Below are the code and all the weights of a small trained network. Each question names an input and a class and asks about switching units off, where a switched-off unit gives its printed mean instead of its output.

import numpy as np


def w(rows, s, z=0):
    codes = np.array(rows[::2]) - 128.0
    scale = np.full(codes.shape[1], s)
    scale[-1] = z or s
    return codes * scale


def f(y):
    return y / 2 * (1 + np.tanh(0.7978845608 * (y + 0.044715 * y**3)))


def log_softmax(a):
    a = a - a.max(-1, keepdims=True)
    return a - np.log(np.exp(a).sum(-1, keepdims=True))


def net(x, mask):
    res = np.array(x, float).reshape(1, 5) / 4 @ E
    y = f(res @ A[0][:, :-1].T + A[0][:, -1])
    res = res + np.where(mask, y, B[0][:, -1]) @ B[0][:, :-1]
    return log_softmax(res[-1] @ U[:, :-1].T + U[:, -1])


A, B = {}, {}
E = w([
[87,173,157,1,62],'x0',
[187,253,125,118,173],'x1',
[100,138,219,151,123],'x2',
[153,100,233,169,103],'x3',
[234,105,114,70,201],'x4',
],0.0049)
A[0] = w([
[107,151,133,151,107,163],'neuron 1',
[143,149,59,96,153,230],'neuron 2',
[126,134,90,107,136,186],'neuron 3',
[135,141,132,117,135,178],'neuron 4',
[145,92,142,182,188,185],'neuron 5',
[131,133,135,122,132,156],'neuron 6',
[85,6,144,70,88,203],'neuron 7',
[121,140,109,101,147,167],'neuron 8',
[161,125,138,125,111,203],'neuron 9',
[158,124,125,128,132,145],'neuron 10',
[135,134,142,123,123,198],'neuron 11',
[196,93,120,168,156,253],'neuron 12',
[229,112,70,132,158,156],'neuron 13',
[104,146,138,149,107,235],'neuron 14',
[145,120,131,129,116,186],'neuron 15',
[145,126,90,108,139,202],'neuron 16',
[81,143,127,178,64,174],'neuron 17',
[127,137,127,139,128,97],'neuron 18',
[165,126,70,106,156,210],'neuron 19',
[78,78,132,130,82,242],'neuron 20',
[144,142,74,110,144,222],'neuron 21',
[127,163,34,87,158,188],'neuron 22',
[102,164,92,97,143,206],'neuron 23',
[100,167,108,176,103,224],'neuron 24',
[94,122,133,138,110,237],'neuron 25',
[113,137,106,124,126,164],'neuron 26',
[191,104,101,130,142,124],'neuron 27',
[119,119,155,195,147,205],'neuron 28',
[143,179,186,93,133,204],'neuron 29',
[122,93,162,165,152,208],'neuron 30',
[138,142,173,103,134,247],'neuron 31',
[154,164,174,109,125,225],'neuron 32',
[148,145,105,134,142,168],'neuron 33',
[153,126,125,133,118,147],'neuron 34',
[157,205,205,72,125,181],'neuron 35',
[189,96,128,181,173,233],'neuron 36',
[152,118,130,149,150,207],'neuron 37',
[118,99,147,135,137,206],'neuron 38',
],0.013,0.0015)
B[0] = w([
[107,126,106,149,123,154],'neuron 1',
[98,139,119,58,139,228],'neuron 2',
[122,137,124,92,129,168],'neuron 3',
[125,145,127,125,131,143],'neuron 4',
[192,85,120,131,175,189],'neuron 5',
[129,137,129,129,129,135],'neuron 6',
[162,137,240,95,52,246],'neuron 7',
[124,142,116,103,129,159],'neuron 8',
[126,139,137,151,127,145],'neuron 9',
[119,132,138,138,141,138],'neuron 10',
[132,140,129,138,127,144],'neuron 11',
[144,102,150,156,192,203],'neuron 12',
[63,123,178,140,201,235],'neuron 13',
[111,127,110,157,115,169],'neuron 14',
[129,129,136,139,128,138],'neuron 15',
[107,140,132,101,143,175],'neuron 16',
[72,99,98,185,93,209],'neuron 17',
[126,124,120,127,132,124],'neuron 18',
[83,139,141,95,162,213],'neuron 19',
[117,102,172,150,61,207],'neuron 20',
[110,133,131,78,143,196],'neuron 21',
[103,125,101,21,123,253],'neuron 22',
[142,139,95,81,119,190],'neuron 23',
[105,113,73,145,108,178],'neuron 24',
[116,118,130,152,101,167],'neuron 25',
[125,125,116,114,114,144],'neuron 26',
[94,127,153,151,164,174],'neuron 27',
[163,89,81,138,131,185],'neuron 28',
[141,209,121,153,130,204],'neuron 29',
[178,93,113,124,118,171],'neuron 30',
[147,165,131,152,122,175],'neuron 31',
[130,184,124,157,129,183],'neuron 32',
[127,128,140,105,144,151],'neuron 33',
[122,129,134,137,136,132],'neuron 34',
[159,253,111,161,132,247],'neuron 35',
[160,86,133,145,205,209],'neuron 36',
[141,117,134,133,157,152],'neuron 37',
[153,114,136,128,117,148],'neuron 38',
],0.042,0.0049)
U = w([
[79,74,67,176,71,117],'0',
[90,127,77,2,112,138],'1',
[232,58,102,151,178,124],'2',
[178,223,92,155,142,177],'3',
[158,86,234,118,47,197],'4',
[77,103,177,100,214,2],'5',
],0.006,0.00044)

Each question gives the input, the list of numbers given to net, and the class t.
The units are the neurons (one row each of A and B). Each row of codes is followed by its name. A weight is (code - 128) times the scale printed after its matrix; where a second scale follows, it is the last column's (A, B and U).
mask holds one flag per neuron, in row order. A switched-off neuron (its flag False) gives its mean, the last column of its row in B, instead of its output. The means were averaged over made-up inputs and are rounded, as every weight is.
A unit's drop is (log p(t) with every unit on - log p(t) with that unit switched off) / (log p(t) with every unit on - log p(t) with every unit switched off).
The circuit of an input: a set's keep is (log p(t) with only the set's units on - log p(t) with every unit switched off) / (log p(t) with every unit on - log p(t) with every unit switched off). Starting from the 12 units with the biggest drops (on a tie, the unit counted first), units are removed one at a time, each time the one whose removal leaves the highest keep (on an exact tie, the one counted first), for as long as the keep stays at least 0.8.
units of the circuit, in order: the units of the circuit, biggest drop first
k most important neurons: the k neurons with the biggest drops, biggest first
drop of u: that unit's drop, to one decimal
input [2,-4,5,-7,-7], class 0: units of the circuit, in order	neuron 17
input [1,5,5,-4,6], class 3: 3 most important neurons	neuron 35; neuron 29; neuron 32
input [-2,-4,-7,-7,6], class 5: 2 most important neurons	neuron 13; neuron 27
input [-3,-7,2,2,4], class 4: 2 most important neurons	neuron 7; neuron 20
input [-8,-6,-3,-5,-5], class 2: units of the circuit, in order	neuron 5; neuron 28
input [-3,-6,8,8,3], class 2: 2 most important neurons	neuron 5; neuron 28
input [-4,-6,2,0,1], class 2: 2 most important neurons	neuron 5; neuron 36
input [2,6,-5,1,-8], class 0: units of the circuit, in order	neuron 17; neuron 24; neuron 7
input [-8,3,-5,-6,-6], class 1: 3 most important neurons	neuron 22; neuron 24; neuron 2
input [4,8,-6,6,6], class 3: 2 most important neurons	neuron 35; neuron 29
input [2,-4,6,-8,-3], class 4: drop of neuron 7	0.2
input [5,2,0,3,-8], class 0: drop of neuron 17	0.3
input [5,-4,1,8,6], class 4: drop of neuron 7	1.8
input [-3,7,-7,-4,8], class 5: units of the circuit, in order	neuron 13
